Here is a tiny trained network, its code and every weight. The questions are about switching its units off for an input and a class, where a switched-off unit gives its printed mean instead of its output.

import numpy as np


def w(rows, s, z=0):
    codes = np.array(rows[::2]) - 128.0
    scale = np.full(codes.shape[1], s)
    scale[-1] = z or s
    return codes * scale


def norm(h):
    return h / np.sqrt((h * h).mean(-1, keepdims=True) + 1e-5)


def f(y):
    return y / 2 * (1 + np.tanh(0.7978845608 * (y + 0.044715 * y**3)))


def log_softmax(a):
    a = a - a.max(-1, keepdims=True)
    return a - np.log(np.exp(a).sum(-1, keepdims=True))


def net(x, mask):
    res = np.array(x, float).reshape(1, 3) / 4 @ E
    u = 0
    for l in range(3):
        y = f(norm(res) @ A[l][:, :-1].T + A[l][:, -1])
        res = res + np.where(mask[u : u + 10], y, B[l][:, -1]) @ B[l][:, :-1]
        u += 10
    return log_softmax(norm(res)[-1] @ U[:, :-1].T + U[:, -1])


A, B = {}, {}
E = w([
[189,57,133,177,245,83],'x0',
[118,87,174,33,127,215],'x1',
[132,83,101,115,151,131],'x2',
],0.0012)
A[0] = w([
[90,107,149,114,122,88,135],'L0N0',
[85,146,199,100,98,178,122],'L0N1',
[100,152,194,24,83,205,97],'L0N2',
[150,166,121,247,135,2,159],'L0N3',
[168,166,85,159,186,81,80],'L0N4',
[169,20,72,161,158,49,113],'L0N5',
[243,92,185,68,223,170,3],'L0N6',
[69,122,166,16,85,210,95],'L0N7',
[42,228,73,117,4,89,57],'L0N8',
[86,167,173,145,155,96,104],'L0N9',
],0.0023,0.00072)
B[0] = w([
[132,133,115,126,137,146,130],'L0N0',
[158,134,158,94,86,158,160],'L0N1',
[198,165,210,110,49,146,220],'L0N2',
[190,175,141,142,68,189,253],'L0N3',
[167,168,169,86,128,159,157],'L0N4',
[137,158,182,59,146,164,216],'L0N5',
[31,151,91,162,136,94,193],'L0N6',
[207,221,177,119,74,158,228],'L0N7',
[21,7,80,103,160,146,216],'L0N8',
[181,114,111,114,106,132,124],'L0N9',
],0.002,0.0013)
A[1] = w([
[182,109,181,137,221,183,204],'L1N0',
[122,78,70,72,95,245,183],'L1N1',
[16,148,173,107,181,160,147],'L1N2',
[89,3,146,130,234,88,48],'L1N3',
[69,97,77,134,118,143,10],'L1N4',
[225,190,81,195,127,97,104],'L1N5',
[168,124,115,95,111,60,145],'L1N6',
[159,76,100,224,201,23,81],'L1N7',
[41,131,215,94,94,183,2],'L1N8',
[81,241,74,133,18,70,17],'L1N9',
],0.0025,0.00051)
B[1] = w([
[88,127,41,141,115,32,248],'L1N0',
[140,225,159,215,151,115,208],'L1N1',
[188,109,94,156,166,96,145],'L1N2',
[70,108,29,6,67,102,201],'L1N3',
[115,107,127,176,105,161,98],'L1N4',
[159,159,188,204,190,83,194],'L1N5',
[92,150,169,107,140,144,126],'L1N6',
[198,200,216,57,52,167,249],'L1N7',
[213,108,162,145,208,162,179],'L1N8',
[93,21,86,82,185,131,170],'L1N9',
],0.0019,0.0011)
A[2] = w([
[216,82,145,123,104,164,86],'L2N0',
[197,188,217,162,17,240,2],'L2N1',
[56,7,104,47,123,229,130],'L2N2',
[158,100,37,82,178,46,144],'L2N3',
[142,115,128,23,209,56,123],'L2N4',
[10,50,25,240,76,152,19],'L2N5',
[245,87,202,77,166,147,36],'L2N6',
[191,121,216,73,197,99,27],'L2N7',
[165,175,207,164,135,77,37],'L2N8',
[78,133,253,220,80,203,59],'L2N9',
],0.0023,0.00075)
B[2] = w([
[72,150,190,139,75,99,142],'L2N0',
[161,121,118,35,112,97,252],'L2N1',
[174,192,153,225,140,53,182],'L2N2',
[135,81,126,85,117,143,179],'L2N3',
[84,64,64,117,123,140,184],'L2N4',
[1,227,53,175,85,113,139],'L2N5',
[37,151,145,172,100,164,170],'L2N6',
[66,118,94,179,105,172,160],'L2N7',
[133,113,109,187,145,112,155],'L2N8',
[108,99,82,62,122,128,177],'L2N9',
],0.0022,0.0015)
U = w([
[68,76,167,162,171,180,3],'0',
[153,169,217,9,44,194,181],'1',
[17,207,34,188,74,97,134],'2',
[121,32,29,17,190,76,156],'3',
[242,175,155,213,173,59,161],'4',
],0.011,0.0039)

Each question gives the input, the list of numbers given to net, and the class t.
The units are the neurons (one row each of A and B). Each row of codes is followed by its name. A weight is (code - 128) times the scale printed after its matrix; where a second scale follows, it is the last column's (A, B and U).
mask holds one flag per neuron, layer by layer. A switched-off neuron (its flag False) gives its mean, the last column of its row in B, instead of its output. The means were averaged over made-up inputs and are rounded, as every weight is.
A unit's drop is (log p(t) with every unit on - log p(t) with that unit switched off) / (log p(t) with every unit on - log p(t) with every unit switched off).
The circuit of an input: a set's keep is (log p(t) with only the set's units on - log p(t) with every unit switched off) / (log p(t) with every unit on - log p(t) with every unit switched off). Starting from the 12 units with the biggest drops (on a tie, the unit counted first), units are removed one at a time, each time the one whose removal leaves the highest keep (on an exact tie, the one counted first), for as long as the keep stays at least 0.8.
circuit, biggest first: the units of the circuit, biggest drop first
top k neurons: the k neurons with the biggest drops, biggest first
top k neurons in layer l: the k neurons of layer l with the biggest drops, biggest first
drop of u: that unit's drop, to one decimal
input [7,-1,2], class 3: circuit, biggest first -> [L1N3]
input [5,-3,5], class 3: top 2 neurons -> [L0N7; L1N3]
input [5,7,-7], class 0: top 2 neurons -> [L0N8; L0N2]
input [6,-1,0], class 3: top 4 neurons -> [L0N7; L1N3; L0N2; L1N1]
input [4,5,-5], class 3: circuit, biggest first -> [L1N0; L1N7]
input [4,8,-3], class 0: top 3 neurons -> [L1N7; L0N3; L0N6]
input [2,4,2], class 3: top 2 neurons -> [L0N3; L0N6]
input [3,8,4], class 0: top 2 neurons -> [L1N7; L0N3]
input [3,7,4], class 0: top 2 neurons -> [L2N1; L0N7]
input [1,3,2], class 0: top 2 neurons -> [L0N3; L1N7]
input [-3,-1,7], class 2: top 2 neurons -> [L2N5; L1N7]
input [3,7,0], class 0: top 2 neurons in layer 0 -> [L0N3; L0N6]
input [7,3,-8], class 3: top 2 neurons in layer 1 -> [L1N3; L1N0]
input [7,8,-6], class 3: drop of L1N0 -> 0.3
input [5,7,-8], class 0: drop of L0N6 -> 0.2
